Each row is followed by its class.
[ -2   0  -3  14 -13  55  -9 -17  25 -16  25 -25   9   6 -19  -8  16   9
  -9  -8  11 -16  58   4  20  19  41 -14  -3  10   5  17 -61 -23] -> X
[-21  -6  13  -7  -7  31  -7 -31  23 -40  52  42   0  12   7 -15 -17  35
  -1  13   8  20  23   2   9  -5  11  -3 -13  24  46  24 -18  31] -> V
[ 35 -27 -49  16  -3  12 -33  35  46  25  10 -39   3 -18 -15  23 -35  30
 -48  14 -36  -8 -48  -2   4  20  11 -31  -9 -14  95 -46 -11  43] -> D
[-10  33  41 -51  28  -8   5  14 -23   1  30  51  14  50  36 -26  -6  -9
  -1  32   1  45  19  75   7  57 -21  16 -19  23  33  10  52  -7] -> D
[ 16  -7  12  29  19   7 -16   9  -7 -13  36  18  -8  -7 -24  -9  28   1
  -1   8 -24   5  -2  -4 -14   4  13 -25  -8  51  28  -2   3  35] -> B
[-16 -27  -5  19 -25  19 -44   9  15  -8  21 -69  -5   0 -54  19  -5  49
 -36   1 -16 -17 -20  46  -1   8  34 -28  -2  23  71   8  12  66] -> Q
[ -7 -11  18 -89 -24  33  -5  11 -26  -3   6  52  11   4  59   9  72  19
 -19  -1   3  39  28  32  31 -45  23  41  -1  24 -79 -34  53  -4] -> T
[-10  19  21 -55   4 -13 -33  16 -20  52 -27  -8 -17  45   3  43  14 -13
   6   3  48  43 -50  16   5  15   9  14 -49 -54  10  12  52  -6] -> Z
[ 25  -7  14 -40 -37  31 -29  36  21 -13  -8  -1 -19 -13   0  20  19  55
 -29  26  13 -10 -35  12  34  -2  31  -6  -6 -32  78 -10 -14  57] -> Z
[  4   3   8 -25  18  32   0 -32  37 -55  45  10  -5  30   1 -11 -18  15
  14  22  39   8  25   4   2  20  51  17 -13  11  74  39 -13 -17] -> W
[ 21 -11  22 -14 -31  26 -20  17  42 -12  15 -54 -19  -7  42  23  13  13
 -45 -14  38  46 -39  17  -9  -4  40   0 -26   3  18 -38  10  51] -> A
[ 39  -8   1 -25 -16   3 -27  10  77  -3 -16 -28 -29 -18 -11  40  36  43
 -12  18  10   3 -75 -11  26  41  23 -11  23 -41 101 -28   3  49] -> Y
[ -9  34  71  -3   1   3 -14 -34   5  27  15  88  10  39  29  10  12  21
 -17  -3  10  34  -7  48 -29 -21 -44  34   0  48 -60   0  18   3] -> E
[-19  -1   9  -5  14  40  -9 -32  28 -65  45  -6 -13  28 -18 -11  38 -10
  27   9  19  15  24  -6  -1  10  24  -3 -17  18  50  18 -10 -17] -> R
[ -2  -1  -4 -37   0  24  -1 -27   8 -42  47  11  -2  37  26 -11   9  18
  14  30  56   5  18  16  -2  -3  -7  33  -9 -21  46  -3 -22 -27] -> K
[  3  -4  65  48 -20 -52  -6 -13 -17 -25  -1  40  19  -1   2 -11  11  -3
   9 -21 -40  33  10  50   9 -39 -13  23  33  60 -18  14  39  36] -> X
[ -8 -17  -6 -39  21  54 -17  -1   5 -17  42  13 -12  26  -6   5  35  27
  -4  20  43  21  16  20  13  20  41   2 -37  35  50  17  -7 -23] -> B
[-23  38   0 -61  36 -20  -6   3   0  20 -22 -56  -3  22  68  31  41  29
 -19 -42  55   4 -79  38 -17 -10  58  12 -33 -39 -18  24  41  27] -> W
[-12 -40 -11 -28 -27  34 -22  23  20  -3  10 -42 -13   2 -33  34  -7  39
 -32  15  10  18 -41  12   2  23  15 -24 -35   4  55 -22  26  52] -> V
[ 18 -13   7   7 -30  24 -28  15  17 -10  -5 -44  -7 -21 -19  21  16  19
 -35  15  22   5 -32  27 -10  -1  45   4 -10  -3  31 -40 -15  74] -> B
[ 34  -7   2 -12 -21  32 -33  42  54  16   9 -29 -18 -27  -4  11  12  66
 -38  -3  11  21 -53   6  24  15  40 -15  15  -6  84 -13 -19  50] -> V
[ 17  11  41 -40  -1  13 -28  18  53  10   1 -34 -18 -38  14  26 -23  35
 -62  14  20  37 -45  44  -7  15 -13 -11 -26   4  28 -39   9  43] -> A
[ -2  15   6 -45   1  17   8 -15   6 -49  26  14  -9  30  32  -1  16  24
  29  14  64 -11  29  -6  12   1  37  33 -12  -8  43  25 -42 -25] -> Z
[ 22  -7  24  11   4   0 -14  25  14 -18  31  22   1  10 -13  -1  24  -4
   3   1 -27   5  -7  -6  -9  -2  17 -20  -8  44  29  -5  15  26] -> Z
[ -4  31  72  30  18   3  19  16 -13   7 -32  37 -12 -43  -9 -20  -8   1
  -7  13  -3  24  34  18  -8   5 -18  -5  33  58 -34  21 -11  35] -> E
[ -9  45  34 -50  64 -36  33  21 -40  -5 -19  14 -19   3  79   8  63  26
  28 -11  37 -38 -50 -33 -11  -7 -23   1 -48 -17 -45   8  18  15] -> Z
[ -67   24  -39   -1   11   24  -13   20   20   55  -55 -101   33   28
   59   40   52   16  -52  -49   61   21  -72   88  -43  -27   56   17
  -22  -16  -25   23   24   30] -> E
[ 20  14  66 -42  -6 -20 -48  -4 -26   0  23  80 -11 -26   6   9  48  26
   2 -10 -27  16  39  62  64  46 -20  13  10  16  -9 -22  18  25] -> Y
[ -9  28   0 -36  11  64 -11  -2  20 -45  17 -41 -11  18  -5   3  27  -5
   1  21  41  23  12  -4  -8  11  59  25 -34  -3  31   4 -20 -28] -> R
[  6   5  -5  -1 -20  63 -29   4  -7  40  10  36   8  -2 -38  16  45  28
 -40  25   9 -60  97 103   1  30   5 -16  26  54  -9   0 -61   0] -> E
[ 30  49 -22 -63  61  -5   8  23  11   6 -17  23 -25  27  41   5  43  38
  36  25  42 -21 -83 -61  10  -9  71  72  -6 -28  53  -3  -2 -26] -> E
[ 31  27  26 -25  19  -8 -27  26   9  32 -13  65  12 -17  60  20  60 -16
 -35 -16  15  46 -33  89 -16 -46 -26  20 -24  11 -92 -43  21  36] -> W
[ -4 -21 -15 -13 -28  29 -41  21  44  15   7 -25 -29 -25   1  20 -15  48
 -46   2  23  19 -18  31  40  21  32 -23   9 -18  77  -5 -39  34] -> A
[-28 -15  13  46 -66  25 -40  15 -40  25 -21 -58  23  34  48  36  74  -7
 -34 -60  64  65 -31  82 -22 -43 -22  43 -29 -39 -48 -11  29   6] -> K
[ 13 -14   7  19  -1   2  -8   7  20  -7  32  10  -4  -1 -11  -1  16   9
  -2 -11 -22  21  -9 -11  -4   9   1 -27  -2  41  34   2  14  29] -> V
[ 16 -19  -1  31  10   1 -19   8  23  -4  28   5  -5   3 -17   4  21  -4
   8  -6 -24  18 -10 -20  -7   1  26 -26   6  36  29   3  14  17] -> Y
[  0 -14  44  -6 -43  39 -39  -3   6  23  23   2  36   4 -10   1  23  11
 -42  -6  -3  42  38 114  -8 -29 -23  23  23  58 -78 -42  27  11] -> Q
[  6   6  19 -51  -2  -5 -37  20  49 -20   4 -58 -12 -53   7  30   6  45
 -45  -8  18  20 -41  28  -2 -13  37   3 -22  -9  24 -48   5  71] -> T
[ -31  -12   17    1   11  -23  -33    8  -15   51   10  -44    5   19
   44   53   15    4  -27  -61   53   57  -54   34  -67  -53  -53    9
  -77    8 -109  -36   55   -6] -> T
[ 18 -17   9  21   9  -6 -20  10  19  -8  15  19  -8  -8 -21   8  29  -6
   6  -5 -24  19  -6 -10   3  -4  26 -23   1  37  25   4  15  23] -> Y
[-44 -12 -38 -13  18   7 -23  25 -30  12  -4 -42 -19  16   5  44  22  19
  21  -4  81  50 -88   6 -53 -66 -81  38 -61 -17 -72 -37  10 -33] -> Q
[  28   18   25   41    6  -61    4   -6    2   49  -36  -41   -1  -11
   49   26   31  -33   12  -56   50   12  -44  -12  -54  -45  -11    9
    0  -22 -113  -34   -3   15] -> Y
[  4   5   6 -20  -2  41  -8 -18  56 -55  54 -25  15  36  13 -21   5  -5
   6  10  25  32  18  15   6  10  78  26  -7  18  37  -6 -21  -3] -> X
[ 22 -12  35  16  -3  -4 -18  13   0 -18  31  21  -4   3 -14   1  17  -4
   9  -1 -17   8  16  -1  -2  -5  17 -18  -3  45  25   1  13  32] -> Z
[-15  19  18 -40 -48  24 -34   2  -6   4  29 -64  -9  39 -29  31  23 -19
  -9  -3  41  41   9  23 -39  18  48  13 -13 -13 -30 -28  20   6] -> T
[ 20 -12   9 -12  -8   3 -34  54  58   0 -30   2 -20 -41 -24  25  35  12
 -32   6  -9  49 -76  16  24  -5  18 -23  -8  -8  38 -31   3  60] -> Y
[ 20  -2  29 -45   4  19 -17 -11  32 -43  35   0   5  20  14   5  34  16
  18   8  51  12  20  36   6  -5  34  31 -12  16  53   2   1 -10] -> Z
[-24 -12  -7 -14  18  65  -6 -18   0  -6  29  -9  -5  36 -18  12  12  33
  10  29  42  -7  44 -10   2  13  50   3  -9  18  50  29 -21 -27] -> D
[-30   3  -6 -38  41  47   9 -12   8 -31  30  23 -19  38  21  -7  13  37
  28  39  48  11  12 -24  24  26  35   9 -20  -7  85  39 -15 -15] -> D
[ 17 -10  28  12   7   5 -13  -3  21 -22  33  13  -8   3 -17  -7  13  -2
   3   9 -34  12   7  -8  17  19  25 -21   2  38  26  -7  12  35] -> X
[ -2   1 -30  66 -34  -7 -39  -8  46  57  -8 -34  19   2  56  10   6 -39
 -35 -25  14  66 -39  44 -18 -31  21   6  53 -58  -7 -38 -15  71] -> K
[  6 -10   5 -34   0  51 -11 -42  37 -42  51   3 -11  53  13  -1  37 -21
  22  17  54  29  42  13   1   8  44  22 -17  13  33  -3  -5 -33] -> R
[-29  54 -28 -48  47 -13  80  41   6  -9 -31 -58  -5  23  55 -31 -12  14
   6   6  24 -30 -56 -66 -10  40  46  22   2 -16 -44   1 -28 -32] -> Q
[  2 -12  -1 -30  -4  48 -12 -18  21 -29  53 -17  -9  22  21 -10  -2  31
   6  14  51   5  33   3  12   5  50  30  -2   9  51   2 -25 -34] -> A
[  9 -10  17  22   7  16 -19   4  16 -12  31  14 -11  10 -22   0  14  -2
  -2   8 -29  28  -7 -14   3   9  15  -3  -9  46  17 -10  22  29] -> Q
[ 11 -23  17  12 -66  30   9  15  22  23 -47 -51  -5 -29  10  15 -15  36
 -52  -1  30   9 -12  26  13  18 -23 -27   6 -35  32   4  -8  55] -> V
[-63 -26 -16  52  21 -35   7  10 -54  51 -38 -42 -12  43  21  29  55  30
  20 -38   3 -70 -66 -16 -10  10 -14  -7   8 -22 -34   3  31  15] -> R
[ 11  -8  13  11  13   5 -15   3  10 -29  34  13 -15   7 -19  -8  37  -4
  13   3 -32   2  -1 -13   3   3  22 -11  11  42  26 -15  10  13] -> R
[ 13 -10   9  28  -6   7 -15   2  12  -3  30   7  -3  -7 -15  -3   8   5
  -2 -11 -27  22   6 -11   1   9  17 -26   5  37  39  11  11  37] -> V
[-59  -6 -30  15  17  10  -6  43 -14  70 -30 -67   1  48  24  13  18  12
 -32   9   9 -37 -48  59 -17  39  50 -24  14 -17   2   0  26  55] -> R
[  9 -16  14  26   0   3  -7   1  18  -5  24   1   0  -7 -18   0   6  14
  -4 -12 -26  14  -5 -14  -6   4   6 -26   0  42  30   8  18  31] -> V
[-51  12  19 -32   9 -22  12  29 -15 -27  -8  29   9  -6  47  -2  21  14
 -14 -15  -3  55 -34  48   6 -13   8  15 -19  37 -31   0  38  60] -> V
[ -8 -26  -1  11 -20  21 -26  15  20  -5  -2 -31 -16 -17 -21  16  16  47
 -36  26  -5  -2 -47  32   6  22  19 -34  15   1  86  -7   6  94] -> B
[  8 -15  25  10  -3   0 -22   1  20  -7  46  14  -3   6 -17   3  14  -2
  -5  -1 -20  22  12  -2 -19  -7   5 -13  -3  42   2 -19  23  22] -> T
[ 31  40  23 -16  51  -5   7  -5  17 -22  -1   0  34 -44 -11  -3  21  32
 -12  -7 -26 -74  11  17 -24 -17  15  28   5  36 -51 -25 -24 -19] -> W
[-18 -12 -20 -40 -19  56   4   1  20 -22  41 -17   7  22  22 -17  -3  33
 -20  23  36 -18  54  23   5   8  45   3  -2   2  31   9 -32 -10] -> T
[ -1  26  73  51 -27 -32 -19 -14 -13  12 -27  54   3  -5 -21  22  56 -51
 -23 -36  -4  71  -7  65 -29  -5 -91 -20 -34  28 -66   7  19  23] -> B
[ 15  -3  24 -16 -22  17  -8  54  32 -22 -29 -24 -10 -41 -12  17  43  29
 -21   2  10   5 -38  11  11  -3   1 -12   8   0  18 -31 -20  39] -> Z
[ 17  11   4 -61  18  34 -16 -18  27 -40  56  -6 -21  16  25  -4   1  51
   9  14  45   1  16 -10  29  10  62  15 -20   5  54   9 -40 -16] -> X
[ -1 -17  16  -6 -11  51 -11 -36  34 -69  49 -16 -10  29 -26 -16   6 -32
  26  18  31  38  43 -10   0   4  35  13 -19  12  41  -5 -11 -22] -> R
[  3  17  17 -36   7  46  -7  -6  23 -38  41   3  -2  20  12 -21  16   5
   3  12  47  16  36  38   2  21  46  26 -15  27  29  -1 -25  -1] -> E
[ -7 -33 -21  11 -36  38  -6  10  35   6 -41 -39 -12 -45 -27  41   7  48
 -40  18  -4   1 -29   6  12  17 -44 -44   3 -17  76   8   4  55] -> V
[-65  18  56  33  30 -58  -1 -28 -45  45  20 -43  12  43  80 -25  20   6
   0 -57  15   7 -46  52 -34   5 -53 -36   3 -33 -43  30  68  64] -> K
[ 17   6   5 -49  12  53  -5 -12  34 -39  40   8  -8  22  37   1  37  27
   4   9  50   4   3   4   6   9  61  27 -10  -2  20  -5 -16  -3] -> W
[ 19 -10   9 -30 -13  64 -16  31  45  -4   1 -44 -19 -23 -12  28  13  54
 -48  12  15  -2 -42   6   4  43  10 -27  -6 -10  30 -29 -11  31] -> W
[ -4 -19 -17 -12  21  34  -5 -10  24 -16  44   8  -1  34  19 -14   7  12
   9  11  24  -1  12 -11  11  -2  42  18 -21  17  51  14  -7 -42] -> A
[-36  25  46  -6  50 -71   9  52 -50  27 -33  12 -42  -7  31  18  41  24
   4  -4   5  -6 -92  13 -21   3 -41 -20 -20  15 -32   0  50  61] -> A
[-12   5   8 -40  18  21   7  37  -9  43  -1 -32  14  42  73  14  43  36
 -43 -38  41  -7 -40  69 -15  26  17  -2 -28  10 -54   1  36 -12] -> W
[ 19 -13  22  22   0   8 -19   6  22 -18  37   1  -4   9 -29  -9  14  -6
   2  -1 -39  18  -2 -10  12  14  29 -24   0  39  27  -6  11  24] -> X
